Below are the code and all the weights of a small trained network. Each question names an input and a class and asks about switching units off, where a switched-off unit gives its printed mean instead of its output.

import numpy as np


def w(rows, s, z=0):
    codes = np.array(rows[::2]) - 128.0
    scale = np.full(codes.shape[1], s)
    scale[-1] = z or s
    return codes * scale


def f(y):
    return np.maximum(y, 0)


def log_softmax(a):
    a = a - a.max(-1, keepdims=True)
    return a - np.log(np.exp(a).sum(-1, keepdims=True))


def net(x, mask):
    res = np.array(x, float).reshape(1, 6) / 4 @ E
    y = f(res @ A[0][:, :-1].T + A[0][:, -1])
    res = res + np.where(mask, y, B[0][:, -1]) @ B[0][:, :-1]
    return log_softmax(res[-1] @ U[:, :-1].T + U[:, -1])


A, B = {}, {}
E = w([
[189,177,111,162,150,194],'x0',
[126,187,79,51,128,142],'x1',
[148,147,131,133,74,84],'x2',
[113,136,122,133,136,189],'x3',
[138,204,159,146,160,108],'x4',
[150,133,191,136,4,148],'x5',
],0.013)
A[0] = w([
[113,239,65,34,69,61,89],'N0',
[187,28,10,195,254,98,254],'N1',
[85,103,128,45,124,114,163],'N2',
[98,120,71,143,98,63,97],'N3',
[70,84,75,66,45,100,44],'N4',
[63,52,119,101,110,74,213],'N5',
],0.0079,0.004)
B[0] = w([
[182,126,107,167,125,109,195],'N0',
[210,145,254,157,168,87,247],'N1',
[12,6,64,99,55,135,168],'N2',
[170,70,104,66,95,71,153],'N3',
[67,91,96,81,132,105,175],'N4',
[152,37,126,132,72,56,199],'N5',
],0.0076,0.013)
U = w([
[131,104,39,49,84,126,30],'0',
[159,73,120,117,125,73,164],'1',
[168,245,101,116,170,118,46],'2',
[113,160,159,160,53,127,28],'3',
[200,174,192,173,106,129,255],'4',
[81,129,121,67,213,129,68],'5',
],0.012,0.0039)

Each question gives the input, the list of numbers given to net, and the class t.
The units are the neurons (one row each of A and B). Each row of codes is followed by its name. A weight is (code - 128) times the scale printed after its matrix; where a second scale follows, it is the last column's (A, B and U).
mask holds one flag per neuron, in row order. A switched-off neuron (its flag False) gives its mean, the last column of its row in B, instead of its output. The means were averaged over made-up inputs and are rounded, as every weight is.
A unit's drop is (log p(t) with every unit on - log p(t) with that unit switched off) / (log p(t) with every unit on - log p(t) with every unit switched off).
The circuit of an input: a set's keep is (log p(t) with only the set's units on - log p(t) with every unit switched off) / (log p(t) with every unit on - log p(t) with every unit switched off). Starting from all 6 units, units are removed one at a time, each time the one whose removal leaves the highest keep (on an exact tie, the one counted first), for as long as the keep stays at least 0.8.
units of the circuit, in order: the units of the circuit, biggest drop first
top k neurons: the k neurons with the biggest drops, biggest first
drop when u is switched off: that unit's drop, to one decimal
input [0,-6,0,8,-6,-3], class 4: units of the circuit, in order : [N1 N2]
input [8,2,-2,1,2,1], class 2: units of the circuit, in order : [N1 N5]
input [-8,1,-8,7,1,6], class 0: top 2 neurons : [N1 N2]
input [6,7,3,-1,-4,-1], class 2: units of the circuit, in order : [N5 N2]
input [8,4,7,8,0,3], class 2: units of the circuit, in order : [N1 N5]
input [7,2,1,-6,2,-6], class 4: top 2 neurons : [N1 N4]
input [2,2,-4,7,-8,8], class 0: top 2 neurons : [N1 N4]
input [-7,3,4,-2,2,-1], class 0: top 2 neurons : [N1 N2]
input [2,2,6,-6,3,-2], class 2: units of the circuit, in order : [N5 N1]
input [-1,4,6,-3,0,6], class 0: top 2 neurons : [N1 N4]
input [3,-8,8,-5,-3,-5], class 4: top 3 neurons : [N1 N2 N4]
input [-5,4,-6,-6,3,5], class 0: top neuron : [N1]
input [-8,6,-3,4,7,2], class 0: top 2 neurons : [N1 N2]
input [2,6,7,-6,-7,6], class 0: top 2 neurons : [N1 N4]
input [1,-3,3,-1,-2,-6], class 4: top 3 neurons : [N1 N2 N4]
input [7,-5,7,-8,-2,-5], class 4: drop when N1 is switched off : 0.2
input [3,6,-4,6,0,-5], class 2: drop when N4 is switched off : 0.2
input [-6,5,2,7,2,-7], class 1: drop when N5 is switched off : 0.2
